-5.636	-1.986	-3.614	0.976	-1.604	1.611	-1.910
3.473	1.817	2.597	-0.597	1.524	-1.352	2.276
⇒ 1.817

1.543	-2.130	0.186	-0.367
1.565	-5.900	-1.943	1.112
-2.444	3.188	4.060	-4.907
⇒ 3.188

-0.787	7.019	-7.604	2.573	4.496 ⇒ 7.019

-3.262	5.900	-0.545	-1.280 ⇒ 5.900

-3.683	2.202	0.539	7.063	3.528
-2.479	7.139	5.913	6.970	-6.024
⇒ 7.139

5.413	1.284	4.112	-2.867	-2.225	5.248	0.386
-1.048	0.208	5.619	-3.059	-4.150	-2.186	-2.515
0.051	-3.723	-0.134	-1.751	-0.861	1.680	0.653
⇒ -3.723

-5.310	-5.423	4.816	5.901	-5.981
5.276	-3.225	6.405	1.668	1.665
-4.374	2.914	4.934	6.513	-5.964
⇒ 2.914

0.757	3.543	-2.603	-0.804	-5.616
-2.360	-2.179	0.809	-1.732	1.286
⇒ -2.179

-2.126	3.997	0.755	7.191	3.166	-3.149
2.380	3.175	2.551	4.686	2.063	-1.171
0.444	-3.372	-4.948	-0.744	0.813	-0.147
⇒ -3.372

-4.568	7.699	4.361	-3.388	-3.178	3.066 ⇒ 7.699
---
153,28,79,179
136,207,87,202
yields 207, 28

164,211,191,188,56,58 yields 211, 56

-288,963,-264,-739,336 yields 963, -739

165,106,127,139,97,93
145,104,154,133,181,108
200,142,182,163,63,129
yields 200, 63

3,0,6,9 yields 9, 0

4,1,3,8,6,2 yields 8, 1

571,-949,-128,-91,781 yields 781, -949

351,375,362,460,449,205,815 yields 815, 205

7736,2483,2343,7678,8204 yields 8204, 2343
---
[25, 5, 6, 15, 33, 81, 32] ⇒ 25, 32
[-849, 271, -118, -346, -976, 766] ⇒ -849, 766
[[11, 9, 26, 7, 19], [52, 92, 38, 39, 8], [49, 67, 49, 24, 28]] ⇒ 11, 28
[25, 6, 86, 84] ⇒ 25, 84
[2, 7, 5, 6, 3] ⇒ 2, 3
[[263, 100, 683, 644], [293, 73, 613, 661], [181, 559, 811, 54]] ⇒ 263, 54
[239, 35, 249, 185, 224, 227, 163] ⇒ 239, 163
---
0.100	0.059	0.123	-0.169
0.097	0.181	-0.032	0.040
-0.114	-0.207	-0.202	0.024
yields -0.169, -0.114

9.195	-9.133	-13.858	-13.241 yields -13.241, 9.195

15.19	13.34	18.80	19.96	12.70	9.81
21.40	18.15	6.90	1.34	-9.70	-9.04
23.33	21.08	13.16	5.73	-16.87	-12.28
yields 9.81, 23.33

1.1	-0.7	-1.2	-1.4 yields -1.4, 1.1

-15.6	15.6	-2.2	-5.5 yields -5.5, -15.6

71.51	-39.92	91.67	-195.25	-18.20	-0.59
117.76	239.63	105.48	183.83	125.92	-111.24
-159.94	-73.51	7.69	-75.86	196.23	-60.23
yields -0.59, -159.94
---
[737 453 824   6] ⇒ 737
[  91 -517   38  677 -175  141] ⇒ 91
[107  39 199 125 122] ⇒ 107
[55 91 47 50 19 60] ⇒ 55
[155 108 141 199  44 151] ⇒ 155
[62 87 17 55] ⇒ 62
[4886 1602 9679 4767 4448 4000] ⇒ 4886
[-42  12  37  -5  10] ⇒ -42
---
[60 56 32 85 16 26] ⇒ 32

[[8784 6181 3210 5767 7768]
 [9212 6081 3217 6832 6045]] ⇒ 3210

[1684 5653 5058 7829 5819] ⇒ 5058

[[4982 6767 7391 7322 9678 1613 1351]
 [2941 5741 6675 5439 7662 4358 2614]] ⇒ 7391

[6 6 3 7 7 0 5] ⇒ 3

[[2 8 3 2]
 [4 3 4 7]
 [4 5 2 4]] ⇒ 3

[ 500   -9 -836 -682] ⇒ -836
---
-0.657	-0.981	1.702	-1.836	-0.912	-5.683	-2.690
0.481	1.108	1.127	2.600	-0.660	2.051	3.780
-0.487	0.824	3.680	0.825	2.473	0.976	-1.305
-> 1.108

-1.625	0.390	1.981	-3.470	-0.421	-3.733
4.472	-4.253	1.859	6.928	4.587	6.472
-> -4.253

-1.827	0.005	-3.530	0.881	-7.649	-5.847
-4.331	-5.067	-7.140	1.541	-6.854	-1.144
-7.647	-5.607	-6.091	2.180	6.702	-6.131
-> -5.067

2.084	-0.128	0.000	1.670	0.456
-1.914	0.051	-0.232	-2.384	4.318
4.175	5.067	7.713	-0.007	-4.510
-> 0.051

-1.817	2.559	4.124	5.927	-0.039	3.423	-2.169
-1.041	-0.053	1.848	7.030	-0.014	0.774	-2.858
1.104	-3.088	-6.003	5.349	-0.011	-4.680	2.214
-> -0.053

-6.705	-3.120	-1.524	1.786	5.503	-1.104
-6.065	2.732	-0.538	4.126	-3.321	-1.152
-> 2.732
---
[[6569 7427 5620 2227 2230]
 [1269 3205 2755 4943 4271]
 [9060 5651 6747 3835 4962]]: 4962

[[-726  318 -530  287  883]
 [ 528  308  672  323  541]
 [-457   65 -556  731  143]]: 143

[[7105 5236 4126 6045 6635 7162]
 [7674 2989 5295 6704 7872 9243]
 [3103 6241 7434 6298 5467 4280]]: 4280

[[3 3 4 2 6 5]
 [4 3 2 2 6 7]
 [6 9 3 5 6 8]]: 8

[[13 79 49 98]
 [23 28 73 59]
 [91 49 71 33]]: 33

[[ 33  -5  -6 -11]
 [-40 -28 -10   3]
 [ 26 -14 -37  -5]]: -5
---
-0.773	-1.347	-1.472	5.727	-3.902	3.042 gives -1.347
-6.684	6.205	-6.281	2.111 gives 6.205
-0.925	-4.946	6.755	-3.730 gives -4.946
-4.044	2.067	5.791	-0.675 gives 2.067
0.642	0.509	-4.354	5.056	5.582	1.406 gives 0.509
-0.252	-5.361	-6.821	-5.093 gives -5.361
---
Q:
[[-0.081 -0.151  0.074  0.126]
 [ 0.065  0.177 -0.098 -0.192]]
A: 0.126, 0.065

Q: [   4.774 -107.353  128.916 -112.252]
A: -112.252, 4.774

Q:
[[-0.4  1.2  1.3 -2.1 -0.5  0.4]
 [-0.4  1.1  1.3 -2.1 -0.4  0.4]
 [-0.4  1.1  1.3 -2.1 -0.4  0.4]]
A: 0.4, -0.4

Q: [  5.067  -9.590  -8.877 -12.090   5.392 -14.101  10.444]
A: 10.444, 5.067

Q: [-141.4  115.4  -56.9  -96.1 -138.0 -119.8  -28.1]
A: -28.1, -141.4

Q:
[[ -29.918 -102.145 -196.501  -57.713  -35.040]
 [  25.495  -35.811  -20.538  -64.142  -18.031]
 [ 166.528  -21.757  -11.296   50.169 -181.173]]
A: -35.040, 166.528
---
1.927	0.895	-1.101	5.260
1.142	0.008	3.457	0.728
2.608	0.992	-0.138	5.881
Out: -1.101

0.921	-6.998	-2.271	-2.887	7.018	-7.821
6.532	-4.828	-6.025	-0.148	2.671	-1.487
Out: -2.271

-0.346	4.128	6.855	-4.714	1.853
1.298	-3.019	-0.683	2.656	-3.979
Out: 6.855

5.275	-1.164	6.873	-2.074	-1.760	-6.695	-6.431 Out: 6.873

-1.434	-4.792	0.632	-1.379
-5.023	-3.164	3.062	0.342
-3.762	-3.696	6.742	-3.006
Out: 0.632

5.776	1.586	5.535	5.817	-2.281	1.646	3.631
5.583	1.734	5.367	5.646	-2.070	1.927	3.714
5.767	1.822	5.528	5.818	-2.304	1.896	3.776
Out: 5.535

-2.910	-7.259	-1.311	4.706 Out: -1.311

-4.115	-3.053	-1.671	-4.614	0.062	-1.535
-2.554	-1.151	-0.866	-0.634	5.447	5.643
Out: -1.671
---
6.124	6.453	5.126	4.536	4.059	3.246	4.856
-7.102	-5.071	-2.096	-0.810	-0.013	0.418	1.284
result: 0.418

3.830	5.626	0.615	1.732	-1.754 result: 1.732

7.296	0.190	5.257	-4.916 result: 5.257

-0.709	4.884	0.891	-7.309	5.395
0.468	-4.551	-2.349	1.272	-0.764
1.469	-0.161	0.207	3.038	-4.694
result: 3.038

-1.254	-5.558	0.305	2.055	-1.131	2.466	2.217
-1.457	-4.961	1.184	2.812	-0.443	3.095	2.251
-1.484	-6.308	0.600	2.624	-1.051	3.199	2.628
result: 3.199

-3.546	-6.988	-1.268	0.097 result: -1.268

-2.395	-2.334	-1.052	2.228	-3.907	-6.555 result: -3.907

-0.741	5.833	-2.335	-1.935	0.690 result: -1.935

0.004	-2.613	5.724	3.438	-0.392	-0.655	2.952
-1.303	-0.449	3.646	2.990	1.565	0.191	-0.824
result: 0.191
